Below are the code and all the weights of a small trained network. Each question names an input and a class and asks about switching units off, where a switched-off unit gives its printed mean instead of its output.

import numpy as np


def w(rows, s, z=0):
    codes = np.array(rows[::2]) - 128.0
    scale = np.full(codes.shape[1], s)
    scale[-1] = z or s
    return codes * scale


def norm(h):
    return h / np.sqrt((h * h).mean(-1, keepdims=True) + 1e-5)


def f(y):
    return y / 2 * (1 + np.tanh(0.7978845608 * (y + 0.044715 * y**3)))


def log_softmax(a):
    a = a - a.max(-1, keepdims=True)
    return a - np.log(np.exp(a).sum(-1, keepdims=True))


def net(x, mask):
    res = np.array(x, float).reshape(1, 5) / 4 @ E
    u = 0
    for l in range(4):
        y = f(norm(res) @ A[l][:, :-1].T + A[l][:, -1])
        res = res + np.where(mask[u : u + 3], y, B[l][:, -1]) @ B[l][:, :-1]
        u += 3
    return log_softmax(norm(res)[-1] @ U[:, :-1].T + U[:, -1])


A, B = {}, {}
E = w([
[164,160,110,113,120,81],'x0',
[111,109,173,46,102,116],'x1',
[130,103,187,130,146,137],'x2',
[2,129,113,101,152,144],'x3',
[161,81,106,77,163,47],'x4',
],0.0097)
A[0] = w([
[219,116,215,143,129,121,128],'L0N0',
[123,159,119,176,231,16,121],'L0N1',
[1,49,162,40,126,215,2],'L0N2',
],0.0064,0.0031)
B[0] = w([
[143,171,183,92,98,104,216],'L0N0',
[1,231,81,141,170,45,201],'L0N1',
[173,173,130,115,214,134,254],'L0N2',
],0.0099,0.0034)
A[1] = w([
[118,109,134,246,56,242,5],'L1N0',
[68,95,160,163,82,167,13],'L1N1',
[226,73,3,80,122,139,119],'L1N2',
],0.0064,0.0022)
B[1] = w([
[98,21,105,160,4,133,252],'L1N0',
[109,71,174,94,168,158,107],'L1N1',
[116,177,88,123,184,119,178],'L1N2',
],0.012,0.0023)
A[2] = w([
[74,97,172,173,215,185,76],'L2N0',
[53,122,148,200,159,237,94],'L2N1',
[131,60,143,98,196,2,1],'L2N2',
],0.0096,0.0038)
B[2] = w([
[220,193,87,35,154,113,212],'L2N0',
[182,135,51,68,72,192,255],'L2N1',
[183,156,117,75,80,249,242],'L2N2',
],0.013,0.0042)
A[3] = w([
[156,123,227,155,121,128,2],'L3N0',
[211,173,66,187,85,64,76],'L3N1',
[185,70,255,166,139,101,76],'L3N2',
],0.011,0.0033)
B[3] = w([
[206,153,209,146,104,128,143],'L3N0',
[98,109,140,50,178,144,253],'L3N1',
[196,189,244,248,121,54,170],'L3N2',
],0.011,0.0054)
U = w([
[151,135,200,173,77,124,252],'0',
[153,147,88,18,125,171,186],'1',
[86,8,110,202,33,196,2],'2',
[36,143,89,132,184,42,60],'3',
],0.016,0.0038)

Each question gives the input, the list of numbers given to net, and the class t.
The units are the neurons (one row each of A and B). Each row of codes is followed by its name. A weight is (code - 128) times the scale printed after its matrix; where a second scale follows, it is the last column's (A, B and U).
mask holds one flag per neuron, layer by layer. A switched-off neuron (its flag False) gives its mean, the last column of its row in B, instead of its output. The means were averaged over made-up inputs and are rounded, as every weight is.
A unit's drop is (log p(t) with every unit on - log p(t) with that unit switched off) / (log p(t) with every unit on - log p(t) with every unit switched off).
The circuit of an input: a set's keep is (log p(t) with only the set's units on - log p(t) with every unit switched off) / (log p(t) with every unit on - log p(t) with every unit switched off). Starting from all 12 units, units are removed one at a time, each time the one whose removal leaves the highest keep (on an exact tie, the one counted first), for as long as the keep stays at least 0.8.
units of the circuit, in order: the units of the circuit, biggest drop first
k most important neurons: the k neurons with the biggest drops, biggest first
drop when u is switched off: that unit's drop, to one decimal
input [-4,-5,1,2,-4], class 2: units of the circuit, in order : (L1N0)
input [3,3,6,-6,4], class 0: 3 most important neurons : (L0N0, L2N1, L3N2)
input [0,-4,0,1,7], class 3: 2 most important neurons : (L0N1, L2N1)
input [3,-7,8,-1,3], class 3: 2 most important neurons : (L0N1, L2N1)
input [6,6,-4,8,-2], class 3: units of the circuit, in order : (L2N2, L2N1)
input [-2,1,3,-8,7], class 0: units of the circuit, in order : (L2N1, L3N2)
input [4,3,-4,-3,-7], class 2: units of the circuit, in order : (L0N2, L1N0, L2N0, L0N1)
input [3,-6,0,0,-1], class 3: 2 most important neurons : (L2N2, L0N1)
input [7,-6,6,3,-8], class 2: units of the circuit, in order : (L1N0, L0N2)
input [-1,2,-7,3,-8], class 2: units of the circuit, in order : (L1N0, L0N1)
input [8,-6,8,0,5], class 3: 4 most important neurons : (L0N1, L2N1, L2N0, L1N0)
input [-4,-5,7,1,-8], class 2: 2 most important neurons : (L1N0, L0N1)
input [-5,8,-5,-4,0], class 0: 2 most important neurons : (L2N1, L2N0)
input [1,7,-7,6,-3], class 3: units of the circuit, in order : (L2N2)
input [-5,-2,7,-2,3], class 0: 2 most important neurons : (L0N0, L2N1)
input [-7,-7,-7,0,7], class 3: drop when L2N1 is switched off : 0.1
input [4,-4,3,2,-1], class 3: drop when L0N1 is switched off : 0.8
input [5,3,1,-2,-7], class 0: drop when L2N1 is switched off : 0.3
input [2,-6,3,5,5], class 3: drop when L0N1 is switched off : 1.8
